Below is a small trained network, with its code and all its weights. Each question gives an input and a class and asks what happens when units are switched off, that is, made to give their printed mean instead of their output.

import numpy as np


def w(rows, s, z=0):
    codes = np.array(rows[::2]) - 128.0
    scale = np.full(codes.shape[1], s)
    scale[-1] = z or s
    return codes * scale


def f(y):
    return y / 2 * (1 + np.tanh(0.7978845608 * (y + 0.044715 * y**3)))


def log_softmax(a):
    a = a - a.max(-1, keepdims=True)
    return a - np.log(np.exp(a).sum(-1, keepdims=True))


def net(x, mask):
    res = np.array(x, float).reshape(1, 8) / 4 @ E
    y = f(res @ A[0][:, :-1].T + A[0][:, -1])
    res = res + np.where(mask, y, B[0][:, -1]) @ B[0][:, :-1]
    return log_softmax(res[-1] @ U[:, :-1].T + U[:, -1])


A, B = {}, {}
E = w([
[127,128,130],'x0',
[128,129,128],'x1',
[183,220,165],'x2',
[5,205,4],'x3',
[126,128,128],'x4',
[201,102,30],'x5',
[130,128,133],'x6',
[129,128,130],'x7',
],0.0046)
A[0] = w([
[203,127,84,77],'neuron 0',
[71,160,91,45],'neuron 1',
[164,206,135,41],'neuron 2',
[113,101,142,33],'neuron 3',
[58,148,222,120],'neuron 4',
[74,57,126,64],'neuron 5',
[135,97,100,38],'neuron 6',
[159,88,185,74],'neuron 7',
[190,159,81,83],'neuron 8',
[185,238,144,62],'neuron 9',
[168,70,167,104],'neuron 10',
[139,204,152,73],'neuron 11',
[89,28,122,116],'neuron 12',
[180,190,147,36],'neuron 13',
[164,193,138,135],'neuron 14',
[153,112,162,56],'neuron 15',
[125,158,177,18],'neuron 16',
[74,146,175,89],'neuron 17',
[146,76,178,79],'neuron 18',
[104,88,130,133],'neuron 19',
[140,72,143,3],'neuron 20',
[79,117,115,38],'neuron 21',
[196,198,128,172],'neuron 22',
[130,116,139,30],'neuron 23',
[67,121,195,79],'neuron 24',
[76,175,86,33],'neuron 25',
[124,121,140,228],'neuron 26',
[115,191,97,32],'neuron 27',
[73,132,106,45],'neuron 28',
[133,101,122,202],'neuron 29',
[187,98,104,123],'neuron 30',
[138,147,134,192],'neuron 31',
[77,163,108,75],'neuron 32',
[67,11,123,6],'neuron 33',
],0.011,0.0041)
B[0] = w([
[130,104,82,162],'neuron 0',
[206,180,172,170],'neuron 1',
[157,70,204,119],'neuron 2',
[165,110,163,76],'neuron 3',
[85,82,4,235],'neuron 4',
[126,81,180,142],'neuron 5',
[140,78,137,87],'neuron 6',
[200,216,141,197],'neuron 7',
[128,75,97,150],'neuron 8',
[129,52,223,183],'neuron 9',
[165,208,147,228],'neuron 10',
[127,65,156,134],'neuron 11',
[87,54,178,210],'neuron 12',
[157,107,193,122],'neuron 13',
[105,103,158,177],'neuron 14',
[184,154,156,121],'neuron 15',
[181,94,145,92],'neuron 16',
[147,93,98,145],'neuron 17',
[183,191,151,185],'neuron 18',
[112,116,142,153],'neuron 19',
[175,117,178,98],'neuron 20',
[175,120,173,105],'neuron 21',
[76,95,125,246],'neuron 22',
[175,111,163,70],'neuron 23',
[132,87,87,157],'neuron 24',
[220,197,173,175],'neuron 25',
[94,163,95,253],'neuron 26',
[199,142,178,126],'neuron 27',
[174,143,158,130],'neuron 28',
[87,134,95,226],'neuron 29',
[125,138,82,192],'neuron 30',
[100,137,108,203],'neuron 31',
[194,164,142,162],'neuron 32',
[148,40,245,161],'neuron 33',
],0.019,0.0022)
U = w([
[232,177,179,26],'0',
[27,169,187,240],'1',
[110,18,255,80],'2',
[216,22,13,71],'3',
[122,109,117,252],'4',
[52,165,173,113],'5',
[52,156,171,124],'6',
],0.0096,0.0034)

Each question gives the input, the list of numbers given to net, and the class t.
The units are the neurons (one row each of A and B). Each row of codes is followed by its name. A weight is (code - 128) times the scale printed after its matrix; where a second scale follows, it is the last column's (A, B and U).
mask holds one flag per neuron, in row order. A switched-off neuron (its flag False) gives its mean, the last column of its row in B, instead of its output. The means were averaged over made-up inputs and are rounded, as every weight is.
A unit's drop is (log p(t) with every unit on - log p(t) with that unit switched off) / (log p(t) with every unit on - log p(t) with every unit switched off).
The circuit of an input: a set's keep is (log p(t) with only the set's units on - log p(t) with every unit switched off) / (log p(t) with every unit on - log p(t) with every unit switched off). Starting from the 12 units with the biggest drops (on a tie, the unit counted first), units are removed one at a time, each time the one whose removal leaves the highest keep (on an exact tie, the one counted first), for as long as the keep stays at least 0.8.
circuit, biggest first: the units of the circuit, biggest drop first
most important unit: the unit with the biggest drop
k most important neurons: the k neurons with the biggest drops, biggest first
drop when u is switched off: that unit's drop, to one decimal
input [-3,-6,-7,-1,0,7,6,4], class 2: circuit, biggest first : (neuron 33; neuron 12)
input [-8,-1,0,-8,8,-8,-6,-5], class 0: circuit, biggest first : (neuron 7)
input [0,2,8,3,4,-3,7,-3], class 2: circuit, biggest first : (neuron 9; neuron 2)
input [6,-3,-7,-5,-6,5,8,-2], class 1: 3 most important neurons : (neuron 10; neuron 9; neuron 29)
input [4,4,-1,3,-2,-4,-1,4], class 3: 3 most important neurons : (neuron 4; neuron 10; neuron 17)
input [-2,0,5,6,-2,-7,-3,-3], class 3: circuit, biggest first : (neuron 4; neuron 17)
input [7,-5,-7,8,-7,-1,1,5], class 0: circuit, biggest first : (neuron 25; neuron 1)
input [-4,4,-6,-1,2,-8,4,-8], class 3: 2 most important neurons : (neuron 4; neuron 24)
input [-4,2,0,0,2,-8,6,2], class 3: circuit, biggest first : (neuron 4; neuron 24)
input [0,-4,7,2,-1,3,-6,7], class 2: 2 most important neurons : (neuron 9; neuron 2)
input [1,0,-7,-8,-8,0,8,5], class 0: 3 most important neurons : (neuron 7; neuron 10; neuron 18)
input [-1,7,-7,2,-3,-6,1,4], class 2: 2 most important neurons : (neuron 33; neuron 12)
input [4,-2,6,-3,1,-6,-2,0], class 2: 4 most important neurons : (neuron 9; neuron 11; neuron 2; neuron 13)
input [2,5,4,6,0,0,3,8], class 0: most important unit : neuron 25
input [0,4,-2,-8,-8,7,7,-7], class 0: 2 most important neurons : (neuron 10; neuron 7)
input [-6,1,-7,-3,7,4,-1,-6], class 2: 2 most important neurons : (neuron 33; neuron 12)
input [0,2,-4,-6,-3,-1,1,4], class 0: 3 most important neurons : (neuron 7; neuron 18; neuron 10)
input [-7,-4,-7,-1,-3,-1,-6,3], class 2: 3 most important neurons : (neuron 33; neuron 12; neuron 5)
input [6,-8,-5,-8,-1,4,-8,4], class 0: drop when neuron 7 is switched off : 0.1
input [-5,-5,7,-5,0,-7,3,4], class 2: circuit, biggest first : (neuron 9)
input [4,7,5,-1,7,-8,0,-8], class 3: drop when neuron 17 is switched off : 0.1
input [-5,6,-7,-1,5,-3,-3,-1], class 2: drop when neuron 5 is switched off : 0.2
